Small tables with named rows and columns. After each table, cells are looked up by row and column.

maresir
|  | bod | vogizo |
|---|---|---|
| denufa | 48 | 56 |
| rarumo | 98 | 89 |
| kuf | 48 | 49 |
| rirovo | 83 | 86 |
| fadela | 30 | 86 |
| loketa | 78 | 16 |
| rimolu | 68 | 76 |

vogizo of kuf: 49
vogizo of rimolu: 76
vogizo of denufa: 56
bod of loketa: 78
bod of rirovo: 83
bod of rimolu: 68

Table zum
        mure   nas  gasupob  nakom    rar  mivin   pupu  getate
tebag  -0.39  0.55    -0.39   0.11  -0.77  -0.11   0.16    0.21
rabod  -0.52  0.42    -0.14  -0.11  -0.82  -0.25   0.28    0.19
toz     0.40  0.53    -0.65   0.34  -0.19   0.30  -0.24   -0.09

getate of tebag is 0.21
mure of toz is 0.40
gasupob of tebag is -0.39
nas of tebag is 0.55
nakom of tebag is 0.11
mure of rabod is -0.52
nakom of rabod is -0.11
rar of toz is -0.19
mure of tebag is -0.39
nakom of toz is 0.34
rar of rabod is -0.82
gasupob of rabod is -0.14
getate of toz is -0.09
nas of toz is 0.53

kodoled:
	keb	mepu	lizoso	kobini	lutik	vusabe	til	sot	zegef	kizarir
bomokog	130	186	59	169	232	197	148	34	64	128
lifake	106	140	115	164	174	160	144	80	103	155
leg	113	189	104	92	165	205	153	112	173	136
muvuda	109	160	106	148	192	104	135	77	62	69
rizib	115	127	120	168	136	142	129	109	104	164
futurid	132	174	104	106	116	164	108	133	167	109
kage	103	153	158	142	173	87	144	106	78	99
lito	125	112	131	157	118	128	124	135	117	166
gaf	151	157	109	103	105	136	70	155	163	96
sozepa	108	113	165	139	144	74	148	133	104	105
panu	140	104	140	166	94	101	109	157	126	168
par	173	135	114	95	69	103	57	178	165	88
memig	71	95	201	133	129	59	139	140	134	106

What is the mepu of par in kodoled? 135
What is the keb of par in kodoled? 173
What is the mepu of bomokog in kodoled? 186
What is the zegef of panu in kodoled? 126
What is the keb of gaf in kodoled? 151
What is the sot of muvuda in kodoled? 77
What is the kobini of sozepa in kodoled? 139
What is the vusabe of lito in kodoled? 128
What is the vusabe of gaf in kodoled? 136

Table femi
columns: bikurik, dekogev
pezup: [138, 161]
muma: [234, 218]
sepobep: [60, 106]
baf: [186, 205]
losusug: [132, 163]
penosak: [194, 203]
bos: [138, 160]
kubug: [130, 156]
ralite: [225, 225]
fosi: [213, 206]

What is the bikurik of penosak in femi?
194
What is the bikurik of baf in femi?
186
What is the dekogev of losusug in femi?
163
What is the bikurik of kubug in femi?
130
What is the dekogev of muma in femi?
218
What is the dekogev of pezup in femi?
161
What is the bikurik of losusug in femi?
132
What is the bikurik of sepobep in femi?
60
What is the dekogev of kubug in femi?
156
What is the dekogev of bos in femi?
160
What is the bikurik of ralite in femi?
225
What is the dekogev of penosak in femi?
203
What is the bikurik of muma in femi?
234
What is the dekogev of baf in femi?
205
What is the bikurik of bos in femi?
138
What is the dekogev of fosi in femi?
206
What is the dekogev of sepobep in femi?
106
What is the bikurik of pezup in femi?
138
What is the bikurik of fosi in femi?
213
Row with the largest bikurik: muma

rupupaf.tsv
	lubil	pesapaf	fivizut	gug	tal	kur	lub	kirital	papabe
vazipi	73	75	108	91	67	77	112	20	72
dovem	93	77	149	102	93	92	101	55	97
mal	198	122	182	59	195	193	50	116	200
rogu	106	85	87	73	97	104	84	89	103
musorut	79	105	96	125	83	81	123	95	80
fof	90	86	92	85	83	92	102	59	87
sem	126	203	134	147	145	151	164	33	129
nobeb	104	103	175	122	112	107	115	50	110
goro	112	84	82	68	102	108	77	106	109
baru	139	101	160	86	139	136	79	90	142
ger	158	143	246	144	180	158	107	97	171
tezup	60	40	77	92	51	50	88	112	59

vazipi, kirital: 20
tezup, kirital: 112
mal, kur: 193
baru, pesapaf: 101
ger, pesapaf: 143
rogu, tal: 97
baru, papabe: 142
rogu, pesapaf: 85
tezup, kur: 50
fof, lubil: 90
fof, papabe: 87
Which row has the largest lubil? mal

gam:
	peloror	mevu	gede
nomo	65	-205	133
mumi	-146	-390	-27
sida	44	273	121
nezuga	-381	64	623
sar	-43	200	61
tukuvo	-109	-281	98
zum	-2	-36	-186
dif	212	58	-34
nogode	281	-672	-592
fas	-247	-525	-130
situp	102	-21	-144
vogir	-27	-41	421
vaturi	159	728	-185

sar, peloror => -43
situp, mevu => -21
vogir, gede => 421
situp, gede => -144
fas, gede => -130
sar, gede => 61
mumi, peloror => -146
sida, gede => 121
nezuga, peloror => -381

doz:
        tekuzu  luf  rolapo  suf  nise  ral  vok  tilonug  mim
vabad       51  123      86  135   105   61  191      119  141
feb        142  226     135  152   171  126  210      115  123
vagudo      92  120      74  117   123  183  180      167  126
dani       159  143     141  158   132  128  180      151  157
pum        221   53     150  145   116  177  172       62  125
zas        194  124     187  131   144  205  236      248  116
liv        158  139     126  184   100  126  173      148  163
difezu     143   88     162  229   196   68   83      232  167

What is the rolapo of vabad in doz?
86
What is the mim of vabad in doz?
141
What is the tekuzu of feb in doz?
142
What is the rolapo of feb in doz?
135
What is the ral of zas in doz?
205
What is the tilonug of pum in doz?
62
What is the rolapo of difezu in doz?
162
Row with the largest suf: difezu

Table nusulog
         mutu  zav  gemeni  vum  mula  ruz  vifatop  ridep  zedinop  bakove
kubo      116    9      68  118    54  196      224    214      136     205
toz       165  246     228  151   181   71       62     75       96      91
metaneg   190  163      96  134    88  159      125    140      143     140
ginek     216  106     106  104    60  183      212    176      137     141

mutu of toz is 165
ruz of ginek is 183
bakove of metaneg is 140
ridep of ginek is 176
bakove of kubo is 205
mula of metaneg is 88
gemeni of kubo is 68
vifatop of kubo is 224
zav of toz is 246
gemeni of ginek is 106
zav of ginek is 106
zav of metaneg is 163
Which row has the largest vifatop? kubo

lam
|  | sapo | vot | geke | ralozo | zun | zifi | zadif | sebag |
|---|---|---|---|---|---|---|---|---|
| gef | 133 | 91 | 133 | 151 | 187 | 47 | 111 | 103 |
| vun | 166 | 128 | 168 | 139 | 179 | 42 | 129 | 130 |
| sasu | 181 | 140 | 193 | 145 | 172 | 48 | 141 | 146 |
| peg | 184 | 157 | 182 | 140 | 166 | 70 | 152 | 124 |
| rotin | 170 | 168 | 187 | 138 | 163 | 105 | 145 | 162 |
| kor | 169 | 169 | 186 | 145 | 167 | 107 | 162 | 145 |
| leb | 166 | 192 | 188 | 160 | 151 | 124 | 152 | 149 |
| kome | 168 | 173 | 197 | 166 | 136 | 133 | 173 | 164 |
| luri | 171 | 172 | 187 | 170 | 125 | 174 | 171 | 165 |
| gaz | 172 | 156 | 180 | 188 | 129 | 189 | 185 | 177 |
| fogo | 159 | 184 | 169 | 197 | 120 | 183 | 185 | 171 |
| zusadob | 148 | 157 | 165 | 175 | 123 | 211 | 199 | 188 |

What is the geke of kome in lam?
197
What is the zifi of leb in lam?
124
What is the vot of vun in lam?
128
What is the zadif of zusadob in lam?
199
What is the ralozo of zusadob in lam?
175
What is the sapo of gaz in lam?
172
What is the sapo of kome in lam?
168
What is the sebag of fogo in lam?
171
What is the sebag of luri in lam?
165
What is the sapo of peg in lam?
184
What is the zun of leb in lam?
151
What is the vot of gaz in lam?
156
What is the geke of kor in lam?
186
What is the sapo of luri in lam?
171
What is the ralozo of sasu in lam?
145
What is the sebag of zusadob in lam?
188
What is the sebag of gef in lam?
103
Which row has the largest sebag? zusadob

movoki =
         bekul  lozok  sagu
lat         41    -72    96
fubizaz    -64    -74   -56
bol        -11    -74    78
mital      -30    -73   -40
kasilu      21    -72    43
lenof      -50    -71   -48
pomef      -31    -72   -53
tufozu     -68    -74   -71
vinevob     20    -72    50
sarezas    -53    -73   -44
sim        -56    -73   -26
lupibuv    -45    -72   -43

lozok of pomef is -72
sagu of kasilu is 43
sagu of sim is -26
lozok of sim is -73
lozok of sarezas is -73
bekul of vinevob is 20
lozok of fubizaz is -74
bekul of mital is -30
bekul of sim is -56
sagu of mital is -40
bekul of lenof is -50
bekul of lat is 41
sagu of bol is 78
bekul of fubizaz is -64
bekul of kasilu is 21
sagu of fubizaz is -56
bekul of lupibuv is -45

Table toror
	dul	foso	revufa	guluke	kazed	pir
bezeti	6015	6650	8287	6534	7346	7777
kom	6637	6233	7685	6330	7797	7472
fil	6698	6168	8165	6402	6551	7068
sur	6965	4959	5948	5356	8114	8335
bogu	7305	6116	7436	6293	6360	7228
gab	7292	6764	7037	7434	8085	7666
volanif	5883	8225	3674	7935	4748	2397
nek	6519	7270	7796	7575	5300	7733
mubasi	6377	9985	5933	7757	7763	7511
molud	5970	6514	7213	6125	7172	7663
duva	6636	9987	4022	6065	7790	6432
meveke	7986	5803	6407	8217	6825	8482

What is the guluke of kom in toror?
6330
What is the kazed of kom in toror?
7797
What is the foso of kom in toror?
6233
What is the kazed of duva in toror?
7790
What is the guluke of bezeti in toror?
6534
What is the guluke of molud in toror?
6125
What is the dul of volanif in toror?
5883
What is the dul of mubasi in toror?
6377
What is the kazed of molud in toror?
7172
What is the pir of gab in toror?
7666
What is the pir of volanif in toror?
2397
What is the guluke of mubasi in toror?
7757
What is the guluke of meveke in toror?
8217
What is the kazed of sur in toror?
8114
What is the revufa of volanif in toror?
3674
What is the dul of fil in toror?
6698
What is the kazed of meveke in toror?
6825
What is the revufa of duva in toror?
4022

